Below are the code and all the weights of a small trained network. Each question names an input and a class and asks about switching units off, where a switched-off unit gives its printed mean instead of its output.

import numpy as np


def w(rows, s, z=0):
    codes = np.array(rows[::2]) - 128.0
    scale = np.full(codes.shape[1], s)
    scale[-1] = z or s
    return codes * scale


def f(y):
    return y / 2 * (1 + np.tanh(0.7978845608 * (y + 0.044715 * y**3)))


def log_softmax(a):
    a = a - a.max(-1, keepdims=True)
    return a - np.log(np.exp(a).sum(-1, keepdims=True))


def net(x, mask):
    res = np.array(x, float).reshape(1, 7) / 4 @ E
    y = f(res @ A[0][:, :-1].T + A[0][:, -1])
    res = res + np.where(mask, y, B[0][:, -1]) @ B[0][:, :-1]
    return log_softmax(res[-1] @ U[:, :-1].T + U[:, -1])


A, B = {}, {}
E = w([
[69,2,181,125,108,221,162,203,97,170,173],'x0',
[67,137,124,169,67,194,166,146,77,167,183],'x1',
[193,106,169,136,40,104,87,165,120,131,179],'x2',
[59,104,114,110,94,167,177,117,172,77,32],'x3',
[162,177,230,150,109,236,157,75,135,90,153],'x4',
[67,18,102,154,118,140,136,203,162,107,14],'x5',
[147,210,132,239,40,103,95,117,146,197,75],'x6',
],0.008)
A[0] = w([
[68,173,64,118,101,111,194,63,120,46,107,254],'n1',
[130,141,137,167,79,153,127,76,93,186,86,156],'n2',
[90,156,81,112,122,117,128,89,135,133,89,107],'n3',
[206,150,154,146,87,106,102,147,207,115,90,69],'n4',
[108,105,144,112,163,106,145,160,199,117,95,152],'n5',
[89,75,132,131,156,150,177,94,197,80,1,246],'n6',
[161,169,58,205,117,121,130,126,114,193,143,196],'n7',
[112,78,144,147,178,112,162,224,200,142,103,188],'n8',
[184,95,141,197,169,141,47,188,123,189,205,209],'n9',
[170,228,133,130,84,87,51,123,126,107,101,229],'n10',
[175,173,140,174,193,132,79,109,27,142,189,185],'n11',
[100,81,113,117,122,153,119,221,181,180,90,161],'n12',
],0.0086,0.0037)
B[0] = w([
[2,43,114,181,103,160,125,206,184,182,163,202],'n1',
[156,112,144,201,85,144,216,117,148,134,147,183],'n2',
[123,50,129,94,187,116,181,118,69,145,213,161],'n3',
[208,117,111,141,116,193,34,26,138,69,84,168],'n4',
[127,86,86,127,136,123,103,123,52,46,132,170],'n5',
[146,49,78,176,79,240,73,164,45,85,137,246],'n6',
[71,113,226,101,33,73,145,96,120,180,167,204],'n7',
[191,154,91,33,32,62,149,21,72,51,95,198],'n8',
[84,158,136,170,30,45,158,93,57,184,140,206],'n9',
[78,119,114,210,77,75,87,27,187,106,94,223],'n10',
[30,160,155,97,82,83,140,137,109,169,184,211],'n11',
[97,171,81,119,72,123,83,58,85,76,143,203],'n12',
],0.0079,0.013)
U = w([
[176,239,170,211,77,47,129,101,205,124,77,141],'0',
[110,122,114,188,100,20,150,136,33,177,221,192],'1',
[113,98,202,191,104,230,206,140,102,110,163,244],'2',
[98,61,98,151,218,76,147,203,176,128,194,47],'3',
[198,65,36,69,180,149,72,116,84,27,17,133],'4',
[114,188,142,3,118,143,209,215,108,197,165,2],'5',
],0.0063,0.0027)

Each question gives the input, the list of numbers given to net, and the class t.
The units are the neurons (one row each of A and B). Each row of codes is followed by its name. A weight is (code - 128) times the scale printed after its matrix; where a second scale follows, it is the last column's (A, B and U).
mask holds one flag per neuron, in row order. A switched-off neuron (its flag False) gives its mean, the last column of its row in B, instead of its output. The means were averaged over made-up inputs and are rounded, as every weight is.
A unit's drop is (log p(t) with every unit on - log p(t) with that unit switched off) / (log p(t) with every unit on - log p(t) with every unit switched off).
The circuit of an input: a set's keep is (log p(t) with only the set's units on - log p(t) with every unit switched off) / (log p(t) with every unit on - log p(t) with every unit switched off). Starting from all 12 units, units are removed one at a time, each time the one whose removal leaves the highest keep (on an exact tie, the one counted first), for as long as the keep stays at least 0.8.
circuit, biggest first: the units of the circuit, biggest drop first
most important unit: the unit with the biggest drop
top k neurons: the k neurons with the biggest drops, biggest first
drop of u: that unit's drop, to one decimal
input [7,1,5,-5,6,5,-4], class 1: circuit, biggest first : n9
input [-5,0,4,4,5,-6,-2], class 0: circuit, biggest first : n6, n10
input [-6,8,5,4,-7,6,-4], class 4: circuit, biggest first : n9, n11
input [0,-6,-4,4,3,-4,4], class 2: top 2 neurons : n8, n1
input [-1,6,-3,-2,-1,0,-4], class 5: top 2 neurons : n10, n6
input [-6,1,-6,2,-7,7,5], class 4: top 3 neurons : n6, n9, n11
input [-7,-4,-6,7,-3,-8,3], class 1: top 4 neurons : n3, n1, n10, n7
input [-5,-8,-1,7,-1,-1,8], class 4: top 2 neurons : n6, n4
input [-8,5,5,8,-2,-4,-3], class 3: top 2 neurons : n1, n9
input [1,1,4,2,-5,0,5], class 0: drop of n6 : 0.3
input [-5,-1,6,-1,6,1,0], class 0: drop of n6 : 0.0
input [-2,-3,-2,0,-8,-8,-7], class 5: drop of n10 : 0.2
input [5,-8,6,1,-7,-1,-5], class 4: drop of n7 : 0.1
input [-8,3,4,-6,8,-1,-2], class 0: most important unit : n10
